Here is a tiny trained network, its code and every weight. The questions are about switching its units off for an input and a class, where a switched-off unit gives its printed mean instead of its output.

import numpy as np


def w(rows, s, z=0):
    codes = np.array(rows[::2]) - 128.0
    scale = np.full(codes.shape[1], s)
    scale[-1] = z or s
    return codes * scale


def f(y):
    return y / 2 * (1 + np.tanh(0.7978845608 * (y + 0.044715 * y**3)))


def log_softmax(a):
    a = a - a.max(-1, keepdims=True)
    return a - np.log(np.exp(a).sum(-1, keepdims=True))


def net(x, mask):
    res = np.array(x, float).reshape(1, 3) / 4 @ E
    y = f(res @ A[0][:, :-1].T + A[0][:, -1])
    res = res + np.where(mask, y, B[0][:, -1]) @ B[0][:, :-1]
    return log_softmax(res[-1] @ U[:, :-1].T + U[:, -1])


A, B = {}, {}
E = w([
[25,255,125,127,143,125,119,132,118],'x0',
[209,196,126,131,59,28,135,125,137],'x1',
[53,73,135,129,18,82,101,119,147],'x2',
],0.0059)
A[0] = w([
[73,79,125,135,174,175,122,119,136,89],'neuron 1',
[75,89,126,139,69,96,121,130,131,86],'neuron 2',
[196,174,124,116,91,79,124,119,141,91],'neuron 3',
[221,1,129,135,116,130,143,121,130,71],'neuron 4',
[92,97,122,123,74,116,109,105,156,112],'neuron 5',
[171,156,125,130,169,145,148,121,125,82],'neuron 6',
[72,187,125,159,141,114,110,138,126,111],'neuron 7',
[121,113,123,134,132,109,133,117,104,209],'neuron 8',
[42,226,133,121,122,127,155,110,136,97],'neuron 9',
[187,160,110,130,208,152,136,129,115,81],'neuron 10',
[184,59,139,134,128,123,121,128,129,130],'neuron 11',
[193,174,131,131,71,84,120,130,122,109],'neuron 12',
[64,205,132,124,139,132,119,134,123,91],'neuron 13',
[206,167,127,134,212,162,127,129,128,114],'neuron 14',
[136,118,151,110,141,118,106,127,108,60],'neuron 15',
[182,165,127,147,95,62,139,124,114,85],'neuron 16',
[126,120,128,130,119,132,128,136,131,254],'neuron 17',
[164,88,127,122,122,138,129,136,140,123],'neuron 18',
[77,76,121,135,60,96,130,131,117,123],'neuron 19',
[48,36,130,129,197,198,126,127,114,80],'neuron 20',
[71,84,124,125,47,108,136,131,115,88],'neuron 21',
],0.014,0.0086)
B[0] = w([
[155,143,132,135,38,121,162,175,122,187],'neuron 1',
[154,117,191,130,151,153,121,203,116,171],'neuron 2',
[113,150,121,131,49,125,161,182,150,199],'neuron 3',
[131,104,38,126,137,114,45,179,45,231],'neuron 4',
[149,120,188,143,152,131,130,149,121,170],'neuron 5',
[139,110,179,131,123,145,116,179,113,150],'neuron 6',
[126,116,83,123,138,122,90,154,95,187],'neuron 7',
[90,138,103,107,173,130,152,76,165,200],'neuron 8',
[137,102,50,117,144,123,82,165,68,227],'neuron 9',
[130,104,211,123,163,121,123,203,136,187],'neuron 10',
[141,130,77,125,137,122,87,129,83,195],'neuron 11',
[95,137,112,124,48,142,170,148,167,211],'neuron 12',
[140,104,82,132,124,117,71,169,85,198],'neuron 13',
[127,115,219,129,192,130,125,168,145,218],'neuron 14',
[150,109,143,136,89,131,109,159,108,107],'neuron 15',
[134,128,130,138,41,121,155,169,143,192],'neuron 16',
[58,167,93,112,213,124,170,25,184,255],'neuron 17',
[118,133,100,121,133,137,109,134,99,156],'neuron 18',
[131,132,195,117,183,136,129,165,146,196],'neuron 19',
[108,155,112,131,2,116,177,173,182,238],'neuron 20',
[146,109,202,132,164,122,120,197,130,182],'neuron 21',
],0.027,0.0073)
U = w([
[123,112,46,110,155,100,53,131,73,101],'0',
[115,168,125,137,28,115,202,141,191,121],'1',
[139,108,251,121,209,144,125,155,156,99],'2',
[100,178,96,113,199,127,159,2,183,254],'3',
[191,116,155,162,104,148,119,82,117,83],'4',
],0.0087,0.0045)

Each question gives the input, the list of numbers given to net, and the class t.
The units are the neurons (one row each of A and B). Each row of codes is followed by its name. A weight is (code - 128) times the scale printed after its matrix; where a second scale follows, it is the last column's (A, B and U).
mask holds one flag per neuron, in row order. A switched-off neuron (its flag False) gives its mean, the last column of its row in B, instead of its output. The means were averaged over made-up inputs and are rounded, as every weight is.
A unit's drop is (log p(t) with every unit on - log p(t) with that unit switched off) / (log p(t) with every unit on - log p(t) with every unit switched off).
The circuit of an input: a set's keep is (log p(t) with only the set's units on - log p(t) with every unit switched off) / (log p(t) with every unit on - log p(t) with every unit switched off). Starting from the 12 units with the biggest drops (on a tie, the unit counted first), units are removed one at a time, each time the one whose removal leaves the highest keep (on an exact tie, the one counted first), for as long as the keep stays at least 0.8.
units of the circuit, in order: the units of the circuit, biggest drop first
unit that matters most: the unit with the biggest drop
k most important neurons: the k neurons with the biggest drops, biggest first
drop of u: that unit's drop, to one decimal
input [8,7,3], class 0: unit that matters most	neuron 9
input [8,3,8], class 0: 4 most important neurons	neuron 9; neuron 13; neuron 7; neuron 14
input [-7,6,6], class 0: 3 most important neurons	neuron 4; neuron 11; neuron 20
input [-2,-6,6], class 1: 4 most important neurons	neuron 20; neuron 1; neuron 14; neuron 10
input [1,-8,8], class 1: 4 most important neurons	neuron 20; neuron 1; neuron 14; neuron 10
input [7,7,2], class 0: 3 most important neurons	neuron 9; neuron 20; neuron 13
input [1,3,-3], class 3: 2 most important neurons	neuron 20; neuron 1
input [-6,-7,2], class 1: 2 most important neurons	neuron 20; neuron 1
input [-3,-2,-2], class 3: 2 most important neurons	neuron 9; neuron 13
input [6,5,4], class 0: 2 most important neurons	neuron 9; neuron 20
input [-5,-7,-7], class 1: 4 most important neurons	neuron 20; neuron 1; neuron 19; neuron 21
input [3,3,-1], class 3: drop of neuron 20	0.3
input [7,2,6], class 0: drop of neuron 9	2.4
input [-4,-6,4], class 1: units of the circuit, in order	neuron 20
input [-2,5,7], class 2: drop of neuron 19	0.1
